Below is a small trained network, with its code and all its weights. Each question gives an input and a class and asks what happens when units are switched off, that is, made to give their printed mean instead of their output.

import numpy as np


def w(rows, s, z=0):
    codes = np.array(rows[::2]) - 128.0
    scale = np.full(codes.shape[1], s)
    scale[-1] = z or s
    return codes * scale


def f(y):
    return np.maximum(y, 0)


def log_softmax(a):
    a = a - a.max(-1, keepdims=True)
    return a - np.log(np.exp(a).sum(-1, keepdims=True))


def net(x, mask):
    res = np.array(x, float).reshape(1, 7) / 4 @ E
    y = f(res @ A[0][:, :-1].T + A[0][:, -1])
    res = res + np.where(mask, y, B[0][:, -1]) @ B[0][:, :-1]
    return log_softmax(res[-1] @ U[:, :-1].T + U[:, -1])


A, B = {}, {}
E = w([
[143,104,198,100,107,149,136,69,151],'x0',
[210,87,200,198,143,58,148,168,96],'x1',
[82,179,172,135,83,70,39,130,117],'x2',
[171,125,62,63,105,54,145,66,66],'x3',
[137,80,118,93,48,89,128,217,202],'x4',
[86,2,109,137,138,146,59,107,104],'x5',
[128,130,127,129,132,127,132,137,122],'x6',
],0.0081)
A[0] = w([
[173,117,161,96,47,95,63,58,187,212],'N0',
[142,83,241,43,82,163,188,50,151,189],'N1',
[69,172,74,65,94,206,126,106,146,68],'N2',
[206,100,168,203,165,82,117,170,130,51],'N3',
[150,94,29,62,104,52,132,72,72,188],'N4',
[134,169,137,161,194,146,117,78,112,55],'N5',
[105,39,133,147,120,134,87,115,98,164],'N6',
[41,163,103,86,128,227,142,141,190,76],'N7',
[164,103,122,70,157,168,200,121,137,205],'N8',
[76,10,113,85,180,128,97,143,87,252],'N9',
[199,65,116,164,171,122,157,120,186,68],'N10',
[154,208,139,97,164,120,146,161,156,187],'N11',
[128,147,147,138,208,156,99,75,71,177],'N12',
[61,156,108,43,84,194,159,94,136,41],'N13',
[148,134,157,188,147,25,134,157,114,137],'N14',
[175,231,143,98,107,112,225,108,191,155],'N15',
[99,135,132,231,173,173,112,174,218,39],'N16',
[130,103,109,86,83,84,118,184,170,126],'N17',
[152,76,83,117,176,172,194,148,173,209],'N18',
[96,137,167,254,141,191,114,126,193,44],'N19',
[85,165,167,124,121,54,32,135,126,223],'N20',
[200,111,151,196,160,107,135,147,41,125],'N21',
[181,120,114,96,109,76,138,103,98,76],'N22',
[161,98,180,181,113,96,155,107,138,88],'N23',
[81,144,158,197,110,234,137,214,161,31],'N24',
[147,92,127,44,72,108,131,160,218,37],'N25',
[109,146,190,196,135,200,151,190,146,110],'N26',
[106,64,130,81,74,111,158,184,182,95],'N27',
[171,91,135,96,57,105,122,185,178,53],'N28',
[168,209,145,106,119,128,162,174,143,108],'N29',
[93,184,53,102,135,153,72,130,153,141],'N30',
[108,88,106,111,79,84,160,217,240,59],'N31',
[185,118,215,245,88,118,160,142,92,76],'N32',
[115,100,154,145,161,180,67,174,122,159],'N33',
[113,115,225,139,132,197,121,163,183,100],'N34',
[122,118,227,111,99,130,140,30,168,148],'N35',
[139,104,72,126,202,142,181,168,140,252],'N36',
],0.0068,0.0023)
B[0] = w([
[84,195,144,175,151,99,169,168,98,204],'N0',
[19,179,139,151,67,152,244,241,126,216],'N1',
[62,29,180,35,195,101,26,172,101,220],'N2',
[163,26,155,30,158,169,122,177,153,207],'N3',
[107,133,80,158,92,48,201,95,67,253],'N4',
[165,124,97,111,205,251,131,68,124,188],'N5',
[152,142,65,142,71,188,53,81,205,208],'N6',
[159,25,204,90,131,85,110,139,95,224],'N7',
[58,129,163,204,125,35,196,180,167,206],'N8',
[113,161,120,193,7,149,70,58,207,247],'N9',
[137,122,232,125,143,91,83,121,140,182],'N10',
[103,92,111,151,19,166,44,73,170,204],'N11',
[141,227,76,174,225,208,132,114,128,225],'N12',
[149,18,199,44,191,52,83,110,140,206],'N13',
[108,53,179,89,126,165,93,194,173,212],'N14',
[138,87,89,151,31,162,69,51,214,239],'N15',
[198,93,78,133,62,27,173,142,34,201],'N16',
[166,198,120,159,232,186,182,117,118,190],'N17',
[74,185,193,241,171,53,167,157,197,217],'N18',
[183,150,75,93,119,53,187,91,41,205],'N19',
[58,188,242,254,190,86,200,189,194,225],'N20',
[90,69,147,90,179,168,116,149,158,223],'N21',
[171,78,67,83,81,87,144,148,36,182],'N22',
[129,84,171,41,113,162,86,148,125,177],'N23',
[182,129,122,132,67,58,145,71,16,208],'N24',
[213,175,108,114,220,187,122,95,83,188],'N25',
[135,101,57,119,67,82,153,92,78,206],'N26',
[177,189,109,151,203,206,177,23,128,189],'N27',
[182,165,113,103,229,236,139,117,122,184],'N28',
[151,92,118,144,74,191,79,59,199,197],'N29',
[67,55,225,68,173,111,91,201,129,208],'N30',
[147,195,133,132,229,218,150,60,46,204],'N31',
[140,18,157,71,132,161,64,159,110,220],'N32',
[157,218,60,128,65,84,95,130,114,190],'N33',
[173,149,51,98,88,51,221,126,87,200],'N34',
[37,143,64,110,107,172,225,197,112,193],'N35',
[86,113,209,218,104,97,152,242,218,214],'N36',
],0.0042,0.0066)
U = w([
[140,8,183,2,168,135,75,142,129,32],'0',
[176,126,60,104,60,59,170,93,24,39],'1',
[183,193,107,143,239,250,128,74,106,49],'2',
[76,159,185,217,133,88,142,160,205,142],'3',
[76,139,113,146,88,169,152,182,141,253],'4',
[158,109,98,161,14,185,45,49,241,121],'5',
[118,137,117,150,110,148,122,149,147,230],'6',
],0.0079,0.0028)

Each question gives the input, the list of numbers given to net, and the class t.
The units are the neurons (one row each of A and B). Each row of codes is followed by its name. A weight is (code - 128) times the scale printed after its matrix; where a second scale follows, it is the last column's (A, B and U).
mask holds one flag per neuron, in row order. A switched-off neuron (its flag False) gives its mean, the last column of its row in B, instead of its output. The means were averaged over made-up inputs and are rounded, as every weight is.
A unit's drop is (log p(t) with every unit on - log p(t) with that unit switched off) / (log p(t) with every unit on - log p(t) with every unit switched off).
The circuit of an input: a set's keep is (log p(t) with only the set's units on - log p(t) with every unit switched off) / (log p(t) with every unit on - log p(t) with every unit switched off). Starting from the 12 units with the biggest drops (on a tie, the unit counted first), units are removed one at a time, each time the one whose removal leaves the highest keep (on an exact tie, the one counted first), for as long as the keep stays at least 0.8.
units of the circuit, in order: the units of the circuit, biggest drop first
k most important neurons: the k neurons with the biggest drops, biggest first
input [5,-4,-7,7,4,-8,-8], class 5: units of the circuit, in order -> N15
input [0,-4,2,3,-5,-8,4], class 5: 2 most important neurons -> N15; N11
input [-6,-7,-8,4,-5,4,-4], class 3: 3 most important neurons -> N18; N36; N8
input [5,-7,-8,0,4,-1,-8], class 3: units of the circuit, in order -> N18; N8
input [-4,-5,4,-1,4,2,5], class 0: units of the circuit, in order -> N30; N2
input [-7,7,-4,-5,8,3,0], class 2: 2 most important neurons -> N31; N27
input [-2,-3,4,-1,-5,-8,3], class 5: units of the circuit, in order -> N15; N11
input [0,7,6,-7,-6,-5,3], class 0: 2 most important neurons -> N32; N3
input [-8,6,-8,-8,2,1,2], class 1: units of the circuit, in order -> N16; N24
input [-1,-4,5,-4,-3,-8,2], class 5: units of the circuit, in order -> N15; N11
input [-3,1,5,4,-7,4,5], class 2: units of the circuit, in order -> N12; N5
input [8,-1,3,-6,3,5,6], class 4: units of the circuit, in order -> N1; N35
input [7,-3,5,1,2,3,-1], class 4: units of the circuit, in order -> N35; N1
input [3,-6,8,2,6,-2,-5], class 3: units of the circuit, in order -> N20
input [-1,-4,-5,-3,-2,4,1], class 3: units of the circuit, in order -> N18; N36
input [7,-4,-8,1,-7,5,-1], class 3: units of the circuit, in order -> N8; N18; N1
input [5,-1,1,-5,5,-8,7], class 5: 4 most important neurons -> N15; N29; N11; N4
input [3,4,-8,3,4,-3,-7], class 3: units of the circuit, in order -> N18; N8
input [0,-2,-5,-5,-5,5,3], class 1: 2 most important neurons -> N19; N16
input [0,3,-6,6,0,7,4], class 5: 2 most important neurons -> N9; N6
input [8,-8,-2,2,-5,2,5], class 0: units of the circuit, in order -> N13
input [6,-7,-7,3,0,-4,6], class 0: 4 most important neurons -> N13; N2; N7; N20
input [-5,-6,-8,0,-5,1,1], class 3: 3 most important neurons -> N18; N36; N8
input [2,-5,-2,3,3,-5,2], class 0: 3 most important neurons -> N13; N2; N9
input [6,-7,0,3,7,-6,-6], class 0: 4 most important neurons -> N13; N2; N7; N12
input [8,-8,4,-6,7,5,0], class 0: 3 most important neurons -> N7; N13; N2
input [-4,8,-1,-1,7,4,6], class 0: most important neuron -> N3
